Read these off the array that follows.
1) Give the last entry, reading row by row.
2) Give the entry just left of 7157.
3) Give the first entry on the diagonal from the top-right corner.
4) Give the entry in the top-left corner.
5) Give the entry directly above the largest entry.
6) Give the 2nd-last entry, reading row by row.
7) Give the second largest entry.
8) Give the entry just right of the smallest entry.
[[4849 6604 5372 4419 5640 6612 5413 6037 6692 6904 5043 7137]
 [3913 5851 5707 5791 4248 5419 4412 6047 5112 6215 5789 6932]
 [4194 5593 6019 5970 5215 5564 4503 5847 6595 5406 5476 5827]
 [3808 5137 5544 4861 4770 5130 4476 6717 4818 6500 5375 6657]
 [3077 4902 5619 5174 5005 5420 5029 6625 4764 4826 5694 7808]
 [3706 6328 6339 6916 5210 5388 4009 6120 4354 5106 5845 7541]
 [4744 7157 5129 5448 4984 5866 3499 6757 4884 6029 4653 5636]
 [3565 5144 4623 5687 5131 6114 5261 6385 5791 5331 5833 6894]]
1) 6894
2) 4744
3) 7137
4) 4849
5) 6657
6) 5833
7) 7541
8) 4902

Read these off the matrix that follows. Counting starts at 0.
1) Report the bottom-right entry.
2) Report the entry in the top-left corner.
3) Report the entry at row 0, column 2.
6,3,5,4,2,7,8
9,5,9,8,3,6,2
2,8,8,6,4,9,6
2,7,8,5,2,2,8
8,8,3,9,9,2,3
7,4,3,4,8,6,8
1) 8
2) 6
3) 5

Read these off the array that follows.
1) Give the entry directly above the smallest entry.
2) Give the last entry, reading row by row.
3) Give the entry in the bottom-left corner.
4) Give the fourth-last entry, reading row by row.
5) Give the entry just left of 38.6.
6) Give the entry in the top-right corner.
7) Give the 2nd largest entry.
8) Give the entry just left of -24.6.
[[-13.4   9.7 -25.3  -4.3  -9.9 -24.6]
 [-12.0  13.6 -19.9 -13.9  -0.9 -34.1]
 [-13.4  24.0   1.8  29.1  -6.3   8.9]
 [ -8.4  26.6   7.2  38.6   2.7  18.5]
 [ -9.8  12.3 -19.9 -18.7   8.1 -43.7]]
1) 18.5
2) -43.7
3) -9.8
4) -19.9
5) 7.2
6) -24.6
7) 29.1
8) -9.9

Questions about the matrix below.
1) What is the largest entry?
2) What is the entry just left of the largest entry?
3) What is the entry just left of 600?
array([[489, 499, 211, 339, 970, 647, 518, 421, 523, 600, 532, 480, 486,
        489],
       [494, 524, 453, 511, 509, 542, 518, 529, 518, 513, 465, 480, 486,
        469],
       [494, 542, 512, 681, 247, 336, 518, 577, 518, 495, 465, 480, 486,
        355]])
1) 970
2) 339
3) 523

W = [-56.5  -4.1 -18.9  26.8  14.7  -2.3  32.1]
The smallest entry -> -56.5
The entry just right of 26.8 -> 14.7
Read off the entry just right of -2.3.
Answer: 32.1
Read off the entry just left of 32.1.
Answer: -2.3

data =
[[533 500 561 538 698 667 507 420 790 530 575 525 246]
 [322 287 675 342 449 667 524 611 421 371 602 504 477]
 [584 368 552 329 658 667 612 482 670 525 493 587 480]
 [757 623 436 682 441 667 581 511 596 673 597 538 335]
 [375 590 552 590 377 667 471 679 430 294 421 476 739]
 [455 675 665 461 542 667 606 484 622 664 714 690 386]
 [512 618 494 623 444 667 468 645 409 512 452 734 696]
 [624 511 595 634 665 667 503 483 431 802 662 581 229]
 [459 589 583 357 631 667 570 542 475 549 791 528 622]
 [390 432 602 579 361 667 628 634 853 627 647 477 508]
 [353 342 651 352 494 667 531 608 450 448 559 549 740]
 [641 368 611 651 570 667 563 616 697 378 687 447 336]
 [500 401 567 702 339 667 603 476 778 481 628 661 440]
 [524 593 401 438 728 667 638 514 538 583 626 574 664]
 [400 415 578 647 354 667 611 548 839 608 624 570 500]]
Report the entry just left of 361.
Answer: 579
Report the first entry in reading order.
Answer: 533
The entry in the bottom-right corner: 500
The bottom entry of the column that holds the largest entry is 839
Report the 3rd entry on the main diagonal.
Answer: 552
Report the entry in the top-right corner.
Answer: 246
Report the first entry of the largest entry's row.
Answer: 390
Report the entry directly above 589.
Answer: 511
The entry just left of the smallest entry -> 581
Report the smallest entry in the first column.
Answer: 322
Report the entry directly above the smallest entry.
Answer: 696
The bottom-left entry: 400
Report the second entry, reading row by row.
Answer: 500
The entry just left of 626 is 583
The last entry of the smallest entry's row: 229
Report the second entry on the diagonal from the top-right corner.
Answer: 504
The entry at the centre -> 503
Report the largest entry in the first column.
Answer: 757
Report the entry directly below 339.
Answer: 728
Report the largest entry in the last column.
Answer: 740
The entry directly above the centre entry -> 468
The entry just right of the centre entry is 483
Report the 4th entry, reading row by row.
Answer: 538
Report the entry directly below the largest entry.
Answer: 450
The top entry of the column that holds the largest entry -> 790
Report the entry just right of the largest entry.
Answer: 627
The first entry of the smallest entry's row: 624
The entry just left of 574 -> 626
The third entry on the diagonal from the top-right corner -> 493
The maximum -> 853
